Each row is followed by its class.
[-15   2  37   3  15 -28 -13   0   3 -23 -12  14   6 -42   5  13  16   4
 -17 -11  20  25 -35  16 -17  15   6   2 -10   4 -53 -42  10 -21  11   4
 -15  -6  17  -5  15  18 -31  -3  16  -3   4  -2  -9  -7  -7 -13  17  -6
   5 -20  -3 -14]
<8>
[-31  34 -14   7  52 -36  24  -9  11 -11 -94  49  22  15   2 -31  18  11
  31   2  41  31 -65  -8  22   1  16   7 -19 -15 -29  30  13 -15  13 -26
  42 -10 -13  24  -2  33 -33 -26  38   5  -5  10  -4   6  -3  19  36  11
  10  -5  16  -8]
<10>
[-10  34  26  -7  13   7  29  13  -6  -6 -46  36   8 -45  14  -3   5   2
  20   1   2  28 -25  -5  12  -2  20  16 -16  -9 -25 -17   4  -8   3  17
  67   2  -1  12  -4  16 -67   8  12 -26   2  17   5 -22 -29 -29  -9   2
  -8  -3  -7  13]
<10>
[ -3  -5  14 -12  27  -3  25  -3  11   3 -50  22  19 -25  12 -14  -2  11
  23 -15  -9   9 -68  -6   9 -14  19   7 -15 -22   4 -28 -10   4  19   6
  35   3 -19  20  13  43 -40  17   1 -27 -11  10  16 -10 -30 -16   8   8
   3   5  -6  10]
<10>
[-18  21  10  -7  24 -20 -30 -12 -17 -15 -24  20   5 -44   7  -4   6  13
  -8 -14  -7  -4 -13  -4  -7  -3  -8  21  -2  -9   4 -26   0 -23   7  11
 -22   3   4  16   1   5 -35   7  19  -3  15   7 -32   7  13   5 -26  -7
  -4  -5  -9 -20]
<13>
[-27 -10  18   8  24 -27  19  -6  15 -19 -50  30  17  12   1 -17  11   6
   1  -7  19  18 -57   0  11 -18  11  14 -24  14   5   0  10   0   9 -22
 -15  10  -9  11   1  25 -36  -2 -14 -15 -14   4  17 -10  -4   8  17  13
  15  -5   9  -9]
<10>
[  -8   14  -18   -4   28  -40    3   -6    1  -30    0   33   10   20
   -9  -16   10    2  -14    0    2  -11    5   -5    0   11    5    1
   11   -2   29  -13    3  -25   17  -11 -101    2  -14   30   -9    1
  -21  -15    4  -13    6   13  -14  -11   16   14   17    7   15    4
   17  -13]
<13>
[ -5  -1 -15   3  17   1  51  -9  12   0 -62  43   7   9   7 -17  15   3
  22  -7  -3  17 -49  -9  20  -9   9   4 -21  -9 -18   8  -7 -12   0 -12
  60  -4 -20  24   1  37 -32  13   6 -22 -26  16  34 -10 -36   2   9   2
   2   4  16   8]
<5>
[-28 -12  33  26   8  22 -13  -2  10  -5  18  10  23  -7  13 -19  23  11
  -4  24  19  39 -48  -1   5 -29  10  11 -17  -7 -22 -19  -7  -3  -3 -21
  -7   9  -4  13  10  23 -16 -15   2 -10  -6  -1   6   0 -14   3  -8  18
  15   1  14 -21]
<10>
[ -14   24   24  -17   12  -58   17    0    3   -5 -101   55   34   -6
   18   -3   20    7   11  -16  -18   26  -61   10   21   28   30   10
  -24  -11  -25   25    9  -22   15  -10   10  -52   -6   16   -4   27
  -74   18   36  -23   -2   24  -14  -11    3  -11   23    5    4  -14
    8    9]
<10>
[  0 -10   4   4  36 -14  26   0  10   9 -36  24  13  13  -3 -16  12   7
   2 -20  11   3 -53  -4  11   7  17  -2 -16   3  13  -3  -6  -3  10  -6
 -38  -1 -17  12   4  11 -14  -7  10 -30  -8  10   8 -11   2  14 -10   0
  13  -2  16  18]
<10>
[-17 -17  17   5   1  33  19  -9   3  -3 -54  53  16   6  30 -11  22  10
  11   4  -4  43 -68  -8   6 -32  19  -6  -8 -24 -23  -7   2 -16  11 -18
  39   7  -4 -11  -2  26 -11  21  -1 -22  -6 -12  27  -2  -2   3  13  -3
  21   8  18  -8]
<10>
[  -7  -21   16    0   14   27    3   -6   31   19   -3   -4    4 -101
   18   -2   -5   11    0  -25  -14   -1  -69  -10   14  -42   22   11
  -10  -17    9  -16  -25   -3   -2   22   56    6  -12    1   14   58
    4   17  -22  -25   -5    8   20  -22   -6  -15   -3    0    5    6
  -15   13]
<5>
[  5  16  -9  11  16 -34 -18  -5  17 -14   8  12  26 -15  -4 -15  -8  14
  -2  -4  -6 -14   2 -11  -1  21   5   0   8   6   9 -30 -15  22   7 -37
 -74  -5  -4  19   6   6 -26 -16  -5  -4   3   9 -10  -9  -3   3   9   3
   5   1  14 -24]
<13>
[ -7  21 -11  -6  46 -23  20 -17  10 -16 -84  33  -4 -47   6 -13   2  13
  -6 -28  -5 -11  -9  -6   6  12  -9  21 -20   0 -14 -13  -8 -19  19  -7
 -48  -7   1  25  -4  32 -74  -5  11 -22 -16  15  10 -12 -15  43  29  12
   9  10  -5 -24]
<8>
[  29   14    3  -31   47  -17   32  -19  -13  -18  -22   17   10  -28
   -6  -30    3   12  -19   -8   -1  -21   10    0   15   -6    1   19
  -25    6   28  -18   -6    7   29  -14 -101   -8  -19   38    5   37
  -67  -17   -1  -16  -23   16   12  -15  -24   10   11    3   21    7
    5  -35]
<10>
[-14  17  27   0  23 -18   5   2   4 -16 -17  14  13 -35   1  -5   7  18
   0  -8  23  11 -41   4  11  -2   5   6 -13  -3 -27 -19  -5 -15  12   7
  -4  -5  10  19   0  -7 -46   3  15 -11  -6   5 -14 -19   4   1 -11  13
  16  -9   1  18]
<10>
[-12  21   3  17  31  18  13  -7  14 -39 -55  63  20 -33  28 -10  14 -18
   5 -13  -4  29 -24 -14  17  24  -4   5  -7  -6 -11 -12   4 -30   3 -25
 -79   7  -7  48  -7  16 -87  -7  32 -47  -5  -5  27 -23  -8   3  11   8
  19   1  16 -21]
<10>
[  7  13  13  -6  25  34  39  -4  -3  -7 -18  14  15 -26 -10 -21  -8   4
  17   6  30  19 -24  -4  23  -9   4  14 -30  -6 -21   7 -11  12   4  -5
  41   0 -18  25 -16  26 -47  -5   0 -13  -7 -18   5 -15 -22 -16  -5  17
  11  -2   9  14]
<10>
[-13   8  -7  -3  56   3  20 -15  21 -11 -72  58 -17 -29  24  -6 -14  27
   4 -15   7  32 -40   0   5  -3   5   8 -13  -2 -16  -5  -3 -30  11   7
  52 -22  -9  12   4  20 -61  17   6 -24   8  -6   7 -19  -5   4   7   2
   1  14  -3  11]
<10>
[-20  10  -3  -9  15 -23   9  -3   7 -12 -27  14 -12  14   0   2  16  14
   0 -22 -24 -19  -5   5 -11  12  -1   2  -3 -13  -1   7   6 -17   8 -17
 -42  -1  -2  11 -10  -6 -29 -12  17 -19 -16   2   8  -8   9  17  14  -2
  10   5  11  -2]
<13>
[  8 -18  -5   2  23 -11   1   3  13   1 -54  33  10   8  23   1  28  -8
  -4 -15  -4   0 -30   3   3   9   1   9  -3   5   2   3  29 -23   6 -15
 -75 -16  -8   4  -8  21 -14   4  13 -23  -3  13  17  -9 -17  15  27   1
  14   6   3  -1]
<13>
[  2  25  -3  -5  12 -29   9  -1  -3 -21 -25  30  13   2  25  -5   5  22
  -8   0   4   8 -22   6   0  20  -2 -10  -2  -6 -16   1  15 -24   9 -13
 -47  -2   8  15   0   8 -51  -1  30 -21 -10  -1 -10  -2  10  -7   9  -2
  14  -6   4  -3]
<13>
[-29   7  34   3  -5  16  24  -7   3   7  14 -16  16 -81  20   5   0  11
  29 -22 -25  35 -48  -9  10 -13  20  11 -34  -3 -28 -14 -12   8  -1   4
 101   8  -7  24   4  26 -85  21   9 -14  -7   6  11 -12 -17 -20 -24  10
   0  15   4  -7]
<10>
[ -1  -6  46  16   3  27  15 -16 -16   1 -66  50  10 -42  33   7  19  -3
  11 -18  12  45 -42   4  -2  -6   8   9 -15   1 -19   5  -4 -17   3 -21
   3   8  -3  25 -15  33 -64   7  10 -22  -6  13  26 -10 -11   0  13  13
   8  -7   2  16]
<10>
[ -5   9  16   0  31   2  24   4   8   3 -62  36   2 -50  19   9   2   0
   4 -39 -15 -13 -55   2  -2  -1   2  15 -26  -6  -4  -6  15   8  10  -9
 -30  -1 -13   0  16  66 -79   7 -11 -39 -27  12  33 -26 -34  11  14  10
  11  -2 -12  -5]
<5>
[-18  29  -8 -15  26 -40  -1  -9   7   3 -21  29  -8 -26  -6   2   9  31
  -6   0   1 -12 -19  27  25  17   2   6  -1   6  16 -24   5 -17  15  22
  -8  -5  -9   3  10   5 -92   3   6 -23 -12   2 -10  -6   8   0   4   0
 -12  -8  -8  -3]
<10>
[-17  36  -3  -9  12  43  14  -9   0 -16 -33  24  -7 -45  18 -15  -3   7
  34  18  15  46   7   5   1 -10   7  -2 -13  -9 -54 -10  -5 -12   4   7
 101   7  11   5   8   6 -49  48   3   5   2  -5  -3  -9  -1  -3  14  10
 -14  10  -9 -20]
<10>
[-34 -12  27   4  33   9  39 -12   6 -11 -18  29 -15 -19  34  -7  28  29
  15  -1 -12  33 -44  -7   3 -21  12  12 -34  -9 -41 -11  20  -5  10 -13
   8   2 -17  29   1  27 -93   6   8 -37 -25  17  29 -17  -8  18  17  -2
  25  14  16 -27]
<5>

Each row is followed by its class.
[ -3  -1  12  -2  27 -10 -12  16  -7   2   8  40 -24   3  23   6   2   4
  -2   0   1  -3 -35  -7   2 -15 -11  -4  22  -5  -4  -7 -20  -6  23   4
   1  -2  -1 -46   7   0 -22   1   3   7   4  11  16   8   5   6   9   1
 -13  -3  23   1]
N
[  1  -8  11  19  50   6 -19   2  -8  -6  14  20 -56   0  42 -16 -21   4
  18  -3   2  11   0  10   2 -56   6  -9  -2   5  13  -8  -9  -4 -18  -9
   5  15   2 -20  11   2  23   2 -16  -3  -2  -1 -21   6   4   0  -5 -15
   3   6  21  10]
N
[ 19  22 -21  53  12  11  18  16  -1  -8  15 -10   3   0  -2 -15  21  -1
  16 -47 -36  14  16   5  -6  20  59   2  -4 -14   3  14  56 -35 -35 -22
   3   5 -15  92  21  17  73  14 -49  -1  -9 -52   8  -7   1   9 -13  44
  37 -21   6  28]
N
[  7 -52  -6  -2  13 -14 -23 -47   3   7   5   4  -9   2   5   2 -44  11
  40  -8  -7 -17 -21  33 -24 -22 -28  21  -6  24  26 -12  18  14  -9   4
   0   9  17  13   2 -18 -34 -48   8 -20  -5  19   9   5   4  -2 -19 -17
   1   0 -16 -47]
S
[ 23  -1  -3 -12 -57   9  30 -17  20   4  -6 -21   8  -2 -15   8  20 -19
  30 -21  -6  -3 -28   5  -7   4 -43  -2  10  40 -11  -4  23  40  42  -5
 -52 -26  -7  29 -10   3  37  -6  25   8  -6  30  11   2   6   7 -30   4
 -21 -22  -4  25]
Y
